Below are the code and all the weights of a small trained network. Each question names an input and a target symbol and asks about switching units off, where a switched-off unit gives its printed mean instead of its output.

import numpy as np


def w(rows, s, z=0):
    codes = np.array(rows[::2]) - 128.0
    scale = np.full(codes.shape[1], s)
    scale[-1] = z or s
    return codes * scale


def norm(h):
    return h / np.sqrt((h * h).mean(-1, keepdims=True) + 1e-5)


def softmax(a):
    e = np.exp(a - a.max(-1, keepdims=True))
    return e / e.sum(-1, keepdims=True)


def log_softmax(a):
    a = a - a.max(-1, keepdims=True)
    return a - np.log(np.exp(a).sum(-1, keepdims=True))


def net(x, mask):
    ids = ['ΔΛΠΣΩαβεζθμξψ'.index(c) for c in x.split()]
    T = len(ids)
    res = E[ids] + P[:T]
    u = 0
    for l in range(3):
        r = norm(res)
        for j in range(3):
            rows = slice(2 * j, 2 * j + 2)
            q, k, v = (r @ M[l][rows].T for M in (Q, K, V))
            z = softmax(np.where(np.tri(T) > 0, q @ k.T / 2**0.5, -1e9)) @ v
            o = O[l][rows]
            res = res + np.where(mask[u + j], z, o[:, -1]) @ o[:, :-1]
        u += 3
    return log_softmax(norm(res)[-1] @ U[:, :-1].T + U[:, -1])


Q, K, V, O = {}, {}, {}, {}
E = w([
[84,215,85,209,140,92,173,217,215,213,150,159],'Δ',
[84,195,145,156,89,141,119,77,62,54,59,140],'Λ',
[130,75,94,102,106,111,21,73,173,154,155,82],'Π',
[144,158,141,153,71,168,88,97,76,45,113,173],'Σ',
[77,54,118,178,245,144,47,55,102,39,169,2],'Ω',
[158,78,151,79,191,227,87,124,102,145,179,36],'α',
[120,104,75,58,105,105,51,21,140,161,154,73],'β',
[149,149,162,170,198,187,135,228,150,165,141,58],'ε',
[123,123,161,53,115,140,46,161,212,128,37,57],'ζ',
[99,147,174,195,39,155,155,95,112,152,170,106],'θ',
[128,90,177,137,69,188,113,81,126,153,185,73],'μ',
[41,119,101,82,123,115,169,134,48,165,165,110],'ξ',
[115,74,104,209,76,119,119,98,102,164,80,171],'ψ',
],0.02)
P = w([
[169,141,78,208,164,93,219,185,89,49,107,32],'0',
[137,210,105,158,207,140,2,116,77,121,119,78],'1',
[145,195,120,151,185,142,25,125,95,122,122,99],'2',
[140,177,129,141,162,141,46,129,107,124,124,119],'3',
[125,154,127,119,116,152,61,139,127,138,105,134],'4',
[113,137,137,117,103,145,78,142,134,139,111,156],'5',
[106,121,140,104,97,139,87,141,135,143,126,184],'6',
[92,105,143,101,93,134,104,133,140,142,138,208],'7',
[82,95,156,93,93,123,120,119,139,138,152,239],'8',
],0.011)
Q[0] = w([
[200,66,113,102,175,24,250,158,226,173,162,18],'L0H1',
[156,146,134,155,128,86,202,149,110,108,92,197],'L0H1',
[198,85,182,113,146,144,156,86,172,76,174,32],'L0H2',
[86,129,184,161,62,162,93,109,43,142,94,155],'L0H2',
[133,157,39,156,82,1,86,88,155,24,36,191],'L0H3',
[129,79,142,95,183,142,108,173,115,100,199,55],'L0H3',
],0.0074)
K[0] = w([
[176,203,5,166,200,199,123,197,187,92,111,55],'L0H1',
[95,183,95,164,95,122,149,134,119,187,131,206],'L0H1',
[149,77,157,133,122,144,87,117,74,106,104,43],'L0H2',
[84,108,201,146,32,124,128,25,36,166,155,136],'L0H2',
[45,141,29,88,61,47,113,191,67,79,98,192],'L0H3',
[143,116,164,101,254,175,184,63,154,84,121,94],'L0H3',
],0.0077)
V[0] = w([
[55,219,118,69,160,225,174,68,164,2,162,127],'L0H1',
[64,155,152,167,129,87,167,197,148,241,201,125],'L0H1',
[127,86,148,181,103,157,133,86,195,119,125,145],'L0H2',
[66,233,120,161,27,103,126,126,139,148,171,227],'L0H2',
[71,117,104,126,124,104,154,127,102,153,176,192],'L0H3',
[123,200,74,182,106,111,160,79,153,103,128,121],'L0H3',
],0.0069)
O[0] = w([
[88,166,141,116,61,121,153,123,158,95,172,120,128],'L0H1',
[135,161,137,136,128,244,154,90,119,133,111,174,49],'L0H1',
[76,134,75,115,143,97,87,124,101,131,138,129,124],'L0H2',
[120,122,150,69,169,120,88,148,78,119,166,63,94],'L0H2',
[200,124,122,161,38,128,103,136,167,157,63,61,2],'L0H3',
[129,52,67,155,125,93,110,123,189,125,137,194,120],'L0H3',
],0.011,0.003)
Q[1] = w([
[232,142,87,133,230,119,124,75,220,52,115,118],'L1H1',
[107,192,136,174,83,83,92,176,42,38,130,132],'L1H1',
[64,63,151,158,98,231,127,123,146,117,151,139],'L1H2',
[211,110,84,88,96,145,253,145,146,162,65,240],'L1H2',
[151,92,180,123,63,204,123,68,104,134,74,235],'L1H3',
[164,199,112,143,120,151,34,84,94,118,68,174],'L1H3',
],0.0074)
K[1] = w([
[224,168,59,204,165,125,218,46,180,108,76,47],'L1H1',
[96,54,220,140,185,154,150,161,152,45,223,103],'L1H1',
[67,88,172,229,144,228,120,97,103,185,194,143],'L1H2',
[143,255,14,115,150,142,109,164,166,183,137,197],'L1H2',
[112,155,127,41,144,176,85,103,93,170,140,138],'L1H3',
[194,182,119,129,55,131,78,116,109,120,77,156],'L1H3',
],0.0072)
V[1] = w([
[198,158,163,27,132,172,152,91,136,206,141,162],'L1H1',
[181,184,64,95,79,60,156,131,121,117,253,78],'L1H1',
[136,75,133,133,167,148,151,130,98,171,169,83],'L1H2',
[92,237,40,127,121,130,134,236,195,219,113,167],'L1H2',
[150,125,38,153,86,120,186,149,191,124,110,225],'L1H3',
[177,97,72,168,105,102,217,183,139,101,132,61],'L1H3',
],0.008)
O[1] = w([
[104,136,187,194,211,117,57,98,132,136,151,59,7],'L1H1',
[205,155,123,164,207,69,151,121,168,158,157,131,122],'L1H1',
[94,230,84,69,153,74,74,134,97,122,103,95,175],'L1H2',
[128,55,81,89,69,102,155,108,176,11,126,155,3],'L1H2',
[101,167,255,134,137,96,69,170,56,162,148,95,102],'L1H3',
[156,151,176,81,132,252,41,116,93,209,165,78,147],'L1H3',
],0.0086,0.0068)
Q[2] = w([
[110,166,105,157,255,154,232,182,108,177,102,150],'L2H1',
[137,232,218,74,149,156,99,234,148,45,72,116],'L2H1',
[196,82,65,220,164,181,209,82,95,95,76,123],'L2H2',
[112,121,102,117,210,94,74,209,221,164,117,144],'L2H2',
[195,130,163,117,164,108,122,98,74,155,52,181],'L2H3',
[130,196,188,70,65,45,87,114,131,127,146,121],'L2H3',
],0.0076)
K[2] = w([
[92,192,157,150,195,212,199,133,106,141,180,241],'L2H1',
[175,170,175,47,100,178,149,139,236,158,60,72],'L2H1',
[176,119,101,199,74,142,8,71,57,63,102,186],'L2H2',
[130,101,93,140,163,143,144,236,121,180,169,148],'L2H2',
[144,20,44,136,142,97,166,146,2,163,59,142],'L2H3',
[91,95,118,158,90,62,101,139,170,42,252,104],'L2H3',
],0.0074)
V[2] = w([
[107,100,48,45,149,86,109,11,147,112,146,102],'L2H1',
[128,125,74,152,121,94,114,82,73,124,189,119],'L2H1',
[144,178,87,2,148,133,212,216,121,137,144,47],'L2H2',
[105,76,121,39,116,124,113,50,138,163,193,94],'L2H2',
[179,174,142,111,132,180,60,157,192,178,137,138],'L2H3',
[98,244,193,86,136,137,202,119,137,102,145,118],'L2H3',
],0.0074)
O[2] = w([
[204,56,109,87,85,164,108,159,187,44,96,215,84],'L2H1',
[82,159,197,70,144,163,188,190,182,106,40,103,152],'L2H1',
[51,141,158,184,199,134,105,98,146,180,164,72,254],'L2H2',
[60,175,71,223,105,123,107,221,119,64,221,136,95],'L2H2',
[112,136,102,64,151,88,254,112,99,7,112,123,224],'L2H3',
[161,140,105,49,132,159,27,102,216,61,165,219,100],'L2H3',
],0.0078,0.0054)
U = w([
[196,130,84,162,104,156,116,131,201,96,115,5,104],'Δ',
[189,54,75,182,120,136,62,90,102,174,232,215,162],'Λ',
[199,137,184,113,153,5,165,197,172,112,156,107,165],'Π',
[131,81,84,166,130,92,180,153,93,172,34,135,193],'Σ',
[111,207,169,127,19,110,151,128,214,230,94,168,94],'Ω',
[143,94,248,64,126,103,92,107,144,135,86,94,102],'α',
[88,136,153,178,203,201,88,150,133,194,174,42,181],'β',
[87,50,173,128,88,205,186,185,172,57,161,237,254],'ε',
[57,180,3,76,218,169,155,128,140,99,67,184,40],'ζ',
[181,150,192,106,94,189,132,2,150,131,25,153,124],'θ',
[171,151,111,51,157,123,71,192,142,122,101,127,44],'μ',
[86,154,94,22,5,152,101,192,91,135,117,85,11],'ξ',
[96,186,130,237,130,54,112,76,185,114,55,207,109],'ψ',
],0.0085,0.0059)

Each question gives the input, a string of symbols that net reads in full, and the target symbol t.
The units are the heads (2 rows each of Q, K, V and O). Each row of codes is followed by its name. A weight is (code - 128) times the scale printed after its matrix; where a second scale follows, it is the last column's (O and U).
mask holds one flag per head, layer by layer. A switched-off head (its flag False) gives its mean, the last column of its rows in O, instead of its output. The means were averaged over made-up inputs and are rounded, as every weight is.
A unit's drop is (log p(t) with every unit on - log p(t) with that unit switched off) / (log p(t) with every unit on - log p(t) with every unit switched off).
The circuit of an input: a set's keep is (log p(t) with only the set's units on - log p(t) with every unit switched off) / (log p(t) with every unit on - log p(t) with every unit switched off). Starting from all 9 units, units are removed one at a time, each time the one whose removal leaves the highest keep (on an exact tie, the one counted first), for as long as the keep stays at least 0.8.
circuit, biggest first: the units of the circuit, biggest drop first
most important unit: the unit with the biggest drop
which heads matter: for each layer, one digit per head in row order, 1 if its drop is at least 0.15 and else 0, layers parted by /
input ζ Π ζ, target ε: circuit, biggest first	L1H2; L0H2
input μ ψ ψ ψ Π, target ξ: which heads matter	010 / 101 / 100
input Π ζ Ω Π, target Σ: most important unit	L0H2
input ε Λ β, target θ: circuit, biggest first	L0H2; L2H2
input Δ Π β Λ θ Λ μ Ω Ω, target ζ: circuit, biggest first	L0H2; L1H3; L1H2; L2H1
input α Σ ξ Δ ψ ε ζ μ ε, target ζ: circuit, biggest first	L0H1; L1H3; L1H2
input Λ Λ ψ Π μ ε θ Δ Δ, target ζ: which heads matter	110 / 011 / 001
input μ Λ μ Λ Δ Ω ε θ θ, target ζ: circuit, biggest first	L0H1; L1H3; L0H2
input Π Ω Σ, target ξ: circuit, biggest first	L0H2; L1H1
input Ω Π Ω Λ ζ Π, target Ω: circuit, biggest first	L0H2; L1H2; L2H1
input μ β Λ, target ψ: circuit, biggest first	L1H3; L0H3
input ξ Δ Δ, target ζ: circuit, biggest first	L0H1; L0H2; L1H2
input ξ μ Λ, target θ: circuit, biggest first	L2H2; L0H3
input ζ Π Λ Δ Σ ζ Δ Σ, target Λ: which heads matter	110 / 000 / 101
input Ω θ Ω Ω, target ε: circuit, biggest first	L0H2; L1H1; L2H1
input θ μ θ Σ Σ, target ζ: circuit, biggest first	L0H2; L1H3
input Σ Π ζ Σ, target Λ: which heads matter	110 / 001 / 100
input Δ ξ Σ, target θ: circuit, biggest first	L2H2
input α θ Λ Δ Ω Σ, target ξ: which heads matter	111 / 101 / 000
input ε ψ β Ω α Π α Λ, target β: most important unit	L0H2
input α μ Δ Ω ξ, target β: which heads matter	010 / 100 / 000
input ψ Σ ζ Δ ε β ψ Λ Σ, target Σ: circuit, biggest first	L0H1; L2H3
input ψ μ μ, target ζ: which heads matter	010 / 011 / 000
input α α ψ ζ Δ ψ α, target ε: which heads matter	010 / 001 / 000
input α ψ Ω ψ Π, target ξ: which heads matter	110 / 101 / 100
input μ Δ μ β Σ Δ Π ε Λ, target α: which heads matter	110 / 000 / 010
input Π α α Δ Δ Ω Σ Δ, target ε: which heads matter	101 / 010 / 000
